Here is a tiny trained network, its code and every weight. The questions are about switching its units off for an input and a class, where a switched-off unit gives its printed mean instead of its output.

import numpy as np


def w(rows, s, z=0):
    codes = np.array(rows[::2]) - 128.0
    scale = np.full(codes.shape[1], s)
    scale[-1] = z or s
    return codes * scale


def f(y):
    return y / 2 * (1 + np.tanh(0.7978845608 * (y + 0.044715 * y**3)))


def log_softmax(a):
    a = a - a.max(-1, keepdims=True)
    return a - np.log(np.exp(a).sum(-1, keepdims=True))


def net(x, mask):
    res = np.array(x, float).reshape(1, 4) / 4 @ E
    y = f(res @ A[0][:, :-1].T + A[0][:, -1])
    res = res + np.where(mask, y, B[0][:, -1]) @ B[0][:, :-1]
    return log_softmax(res[-1] @ U[:, :-1].T + U[:, -1])


A, B = {}, {}
E = w([
[185,141,124,98,176,150,215,111,102,70,198,60],'x0',
[103,250,51,57,117,140,138,133,26,113,48,140],'x1',
[210,155,107,181,164,96,76,51,94,210,101,145],'x2',
[194,42,211,55,88,182,122,141,33,170,153,170],'x3',
],0.011)
A[0] = w([
[114,162,91,200,130,90,145,103,167,70,109,72,138],'N0',
[177,114,190,122,75,132,129,105,93,138,102,160,113],'N1',
[26,122,144,55,82,166,173,176,163,55,123,141,109],'N2',
[160,90,125,90,83,144,110,125,51,162,147,128,96],'N3',
[88,180,87,77,111,157,163,168,76,119,75,127,117],'N4',
[174,91,145,58,136,186,144,121,87,115,147,135,114],'N5',
[86,167,136,175,202,58,132,137,127,98,116,124,102],'N6',
[208,146,87,111,205,135,200,104,123,76,163,70,125],'N7',
[117,110,140,133,124,118,153,118,110,124,106,132,251],'N8',
[78,105,106,125,91,115,93,162,135,155,99,178,116],'N9',
[121,163,111,82,119,105,107,92,73,88,94,139,120],'N10',
[135,70,163,169,145,135,108,120,201,135,182,130,125],'N11',
[74,117,129,160,84,87,39,132,155,161,60,187,168],'N12',
[201,152,101,137,182,94,93,11,106,158,98,161,120],'N13',
[109,181,92,149,136,79,102,93,137,134,141,76,105],'N14',
[142,102,188,140,106,99,130,114,179,125,144,86,108],'N15',
],0.011,0.015)
B[0] = w([
[71,88,193,82,93,105,96,187,90,116,105,136,246],'N0',
[55,121,140,110,76,107,104,175,141,149,107,106,183],'N1',
[63,180,131,208,172,127,60,98,190,252,199,167,227],'N2',
[57,118,135,133,52,103,129,124,116,136,104,77,189],'N3',
[139,126,87,137,146,163,192,82,117,78,79,160,235],'N4',
[113,124,147,106,85,127,97,146,121,152,113,108,200],'N5',
[69,120,194,128,60,104,138,165,122,115,106,87,192],'N6',
[203,115,50,124,102,206,85,176,162,110,168,69,248],'N7',
[122,53,196,70,196,99,134,132,38,60,149,164,244],'N8',
[235,167,86,126,92,135,145,190,158,104,166,74,178],'N9',
[134,126,120,172,155,174,214,117,109,94,67,156,203],'N10',
[122,107,93,169,139,163,153,75,96,105,53,192,242],'N11',
[155,156,81,77,124,189,103,189,140,81,157,116,244],'N12',
[80,186,113,189,185,98,101,97,173,203,195,186,241],'N13',
[52,127,134,152,119,127,98,150,104,126,109,73,198],'N14',
[138,152,43,195,101,168,132,61,127,75,63,151,191],'N15',
],0.011,0.015)
U = w([
[138,120,75,170,129,190,181,79,111,97,9,167,108],'0',
[95,151,110,184,154,144,103,106,143,223,220,155,132],'1',
[82,97,176,112,43,133,115,167,111,134,76,73,97],'2',
[225,126,55,115,82,200,114,187,138,100,198,72,101],'3',
[152,78,178,75,226,138,128,137,80,71,171,162,246],'4',
[165,103,132,136,155,63,183,119,129,145,145,124,101],'5',
],0.012)

Each question gives the input, the list of numbers given to net, and the class t.
The units are the neurons (one row each of A and B). Each row of codes is followed by its name. A weight is (code - 128) times the scale printed after its matrix; where a second scale follows, it is the last column's (A, B and U).
mask holds one flag per neuron, in row order. A switched-off neuron (its flag False) gives its mean, the last column of its row in B, instead of its output. The means were averaged over made-up inputs and are rounded, as every weight is.
A unit's drop is (log p(t) with every unit on - log p(t) with that unit switched off) / (log p(t) with every unit on - log p(t) with every unit switched off).
The circuit of an input: a set's keep is (log p(t) with only the set's units on - log p(t) with every unit switched off) / (log p(t) with every unit on - log p(t) with every unit switched off). Starting from the 12 units with the biggest drops (on a tie, the unit counted first), units are removed one at a time, each time the one whose removal leaves the highest keep (on an exact tie, the one counted first), for as long as the keep stays at least 0.8.
circuit, biggest first: the units of the circuit, biggest drop first
most important unit: the unit with the biggest drop
top k neurons: the k neurons with the biggest drops, biggest first
drop of u: that unit's drop, to one decimal
input [-5,-6,-4,5], class 0: top 4 neurons : [N11, N7, N15, N0]
input [-2,-8,5,7], class 0: circuit, biggest first : [N11]
input [5,-2,-4,4], class 3: top 3 neurons : [N13, N7, N0]
input [7,6,8,8], class 1: top 3 neurons : [N13, N0, N6]
input [-4,2,1,1], class 3: top 3 neurons : [N12, N9, N0]
input [-5,6,3,8], class 2: top 3 neurons : [N1, N3, N11]
input [5,-5,-4,-6], class 2: top 3 neurons : [N0, N4, N6]
input [8,7,-2,-2], class 3: top 2 neurons : [N7, N11]
input [8,5,-7,-6], class 3: top 3 neurons : [N7, N13, N4]
input [2,2,4,5], class 2: top 2 neurons : [N2, N3]
input [5,-6,1,8], class 2: top 2 neurons : [N5, N1]
input [-5,4,5,2], class 1: top 4 neurons : [N13, N7, N11, N15]
input [-1,6,7,-5], class 1: top 3 neurons : [N13, N11, N15]
input [-8,-2,-5,-5], class 3: top 2 neurons : [N12, N9]
input [-3,0,1,-2], class 4: most important unit : N7
input [-1,5,7,-3], class 1: top 2 neurons : [N13, N11]
input [2,-4,-1,4], class 0: top 4 neurons : [N0, N11, N15, N6]
input [-4,3,-8,5], class 1: drop of N2 : 1.6
input [6,-7,-5,4], class 0: drop of N15 : 0.2
input [3,-5,-4,-3], class 0: drop of N11 : 1.0
input [-7,-5,0,3], class 3: most important unit : N12
input [-8,1,2,-1], class 3: drop of N1 : 0.0
